[128 = 0]

[170 140 147 127  91 127 136 114 134 128 185 157 126 132 152  94 139  42
 103 119 111 111 137 112 135 145 104 126 118 169 110 120 125 126 125 151
 139 118 135  94 134 126 142 127 142 120 129 133 134 139 118 162 119  89
 142 113 101 129 120 132 146 137 119 124 119 134 135 158  72 134 133 126
 167 124]
GS & NM
[121 133 156 132 117 128 126 125 148 132 133 150 130 134 136 110 151  78
 137 166 123 122 127 127 133 135 135 133 150 117 138 130 137 117  83 139
 133 127 111 124 135 146 125 125 126 135 163 135 122 129 126 127 119  98
 146 134 120 135 110 166 130 132 128 143 131 141 120 135 106 132 145 133
 177 119]
GS & MG
[120 142 149 110 129 127 128 108 128 153 129 135 123 152 138 109 150  93
 186 133 124 113 124 145 138 140 148 132 163  95 124 111 123  90  89 148
  90 117 126 134 141 142 139 139 133 129 167 154 124 126 129 118 113  79
 170 121 107 129 102 166 138 163 136 140 133 139 121 127  90 121 120 131
 179 120]
GS & MG
[120 128 114 134 155 130 129 128 123 127 153 141 119 133 147 105 134  69
 143 134 113 126 116 169 134 148 125 122 140 148 119 134 152 140 127 140
 123 121 123 114 132 130 140 148 132 115 116 169 137 125 123 145 110  60
 132 114  60 128  83 145 139 157 133 125 124 125 128 130  71 113 128 145
 162 124]
GS & NM
[ 45 137 118 118 130 142 133 146 114 110  71 209 148 131  96 123 135 151
 252 132 116 159 167 179 134 132 126 159 162 147 126 124 127 126 125 135
 149 161 137 119 116 114 143 136 101 148 121 125 129  95 127 121 117 113
 126 185 155 128 128 132 116 134 109  86 142 125 124 117 116 148 145 113
 134 130]
LJ & QH
[108 129 160  91 124 141 130 122 129 132 156 193 135 153 141  60 142  65
 219 133  97 140 153 113 128 152 118 138 144 168 141 134 118 126 101 156
 137 132 121  91 134 131 149 142 140 114 139 151 144 136 135 163 102  57
 169 123 115 116 109 170 153 163 111 108 135 127 127 125  63 133 158 144
 191 125]
GS & QH
[162 135 118 129 118 127 125 116 157 136 130 102 109 111 155 159 143  80
  52 129 137 141 119 101 150 125 116 125 135 107 129 130 112 100 121 146
 108 108 131 127 125 131 135 133 134 129 116 115 122 108 112 115 127 108
 129 130 112 135 121 110 111 126 126 166 126 142 140 131 116 134 142 132
 148 114]
LJ & MG
[120 140 162 110 131 125 132 135 125 126 135 171 122 124 140  80 139  82
 143 141 110 139 142 125 120 149 128 110 120 160 128 126 124 132 109 146
 104 131 127 114 137 142 144 133 144 125 121 132 142 135 125 154 125  97
 182 105  49 133 115 157 161 134 127 131 137 137 127 131 108 132 148 140
 174 125]
GS & QH
[127 148 159 110 111 133 135 120 108 118 143 175 132 133 141  93 134  57
 118 121 103 186 135 136 129 127  96 122 117 185 136 107  91 111 113 139
 136 132 146  92 135 145 132 114 137 137 113 106 148 132 106 141 120  94
 162 121 166 118 160 143 150 128 102 104 126 132 117 131  99 143 156  79
 154 119]
GS & QH
[113 137  93 135 155 126 121 115 142 124 135 155 114 127 170  78 125  90
 128 127 110 126 149 168 147 146 118 134 125 162 125 132 124 151 127 162
 113 145 128 100 105 134 145 147 144 109 104 166 135 121 109 155 118  77
 164  93  56 142  82 172 143 165 114 120 142 147 140 133  42 118 151 142
 181 128]
LJ & NM
[127 142  90 128 138 124 129 127 143 121 136 143 118 134 187 107 146 123
  94 127 131 150 106  96 143 136 117 126 122 113 123 133 128 128 123 148
 109 161 120 135 130 142 133 132 131 130 126 112 134 122 130 132 134 114
 170 111 130 123 120 168 124 153 145 136 134 145 135 127 141 132 150 128
 151 111]
LJ & BD
[ 75 136 141 107 129 116 135 120 121 122 135 186 137 133 125  85 138  53
 208 127  89 140 144 169 135 131 120 130 130 193 127 119 136 135 118 138
 154 136 143 103 134 133 145 151 120 121 141 139 143 131 114 137 117 108
 136 138 113 125 134 131 143 118 123 123 157 128 123 138  83 128 150 136
 147 129]
GS & QH
[ 96 134 102 114 141 137 132 127 111 117 131 180 120 124 134  95 136  92
 158 140 112 142 147 140 118 139 118 124 129 193 138 128 126 138 118 149
 126 166 125 110 129 133 137 128 133 111 117 126 131 124 101 150 109 101
 184 114  83 133 106 159 124 150 138 107 140 138 125 129  80 133 141 142
 158 138]
LJ & QH
[144 147 171 133 114 119 129 107 141 150 132 136 123 123 146 100 142  55
 102 122 116 144 119 138 157 147 120 136 137 121 132 109 123 108 102 149
  98 104 129 121 125 138 124 138 132 141  99 151 127 141 119 145 108  81
 137 114 137 144 145 134 130 119 122 134 126 135 133 152 113 130 131 130
 161  97]
GS & MG
[ 92 117 150 120 118 120 126 137 123 110 141 175 122 124 142 105 129  74
 111 141 112 142 143 135 136 136  94 118  95 176 115 130 125 113 131 149
 142 129 146 122 132 125 127 114 131 135 110 115 149 129  91 152 117 122
 158 131 123 132 129 110 141 112 114 121 126 130 139 137  89 139 130 145
 149 136]
LJ & QH
[ 79 144 163 108 119 125 122 121 135 132  83 159 128 141 134  97 139 117
 188 142 118 133 121 149 131 145 144 127 161 138 114 135 120 118 129 138
  85 126 138 136 141 145 146 127 139 136 146 146 120 125 148 119 104  79
 177 126 146 123 115 179 128 131 125  92 136 132 129 111 149 121 148 145
 188 109]
GS & Bp
[165 147 151 133 107 123 129 124 145 134 149 133 123 112 129 116 135  44
  80 105 103 141 109 114 150 134 107 116 159 136 126 118 120 134 104 130
 118 104 133  72 126 135 133 134 142 131 147 131 135 135 117 131 129  89
 146 121 132 132 180 130 132 113 112 142 116 135 136 137 124 130 134 125
 145 120]
GS & BD
[118 135 108 131 127  81 132 192 132 110 151 156 122 121 156  95 132  72
 137 134 123 123 130 132 136 142 101 164 120 170 122 129 107 140 143 138
 147 129 130 102 134 128 138 127 138 114 134 111 127 125 117 148 124  98
 135 118 106 135 121 126 138 138 123 117 125 130 129 137  79 129 145 132
 141 122]
LJ & NM
[131 135 122 123 136 152 121 116 127 138 158 182 107 154 146  51 141  88
 162 132 111 125 142 116 119 156 132 141 130 139 129 127 133 153 122 141
 105 119 114 122 124 138 132 150 139 109 124 156 136 146 151 155 118  90
 166  88  94 120  81 183 162 166 138 116 128 138 122 142  89 133 119 145
 191 135]
GS & NM
[141 164 149 134 124 107 128 109 142 124 170 118 105 126 167  91 139  24
  83 135 116 147 130 122 142 143 113 124 109 163 112 117 129 123 111 151
 119 104 136 113 126 122 144 159 146 124 115 142 148 130 109 159 131  87
 145 107  86 129 126 140 134 149 122 142 128 138 135 146  63 126 143 148
 164 126]
LJ & NM
[140 145 146 109 139 130 121 120 142 116 171 155 125 143 136  76 128  81
 144 120  89 148 119 155 122 156  97 122 156 162 123 121 128 152 111 133
 122 132 131  99 139 141 139 143 139 130 118 128 145 136 141 141 124 107
 175 120  96 130 119 175 137 132 120 129 133 128 126 135 138 135 145 125
 155 137]
GS & QH
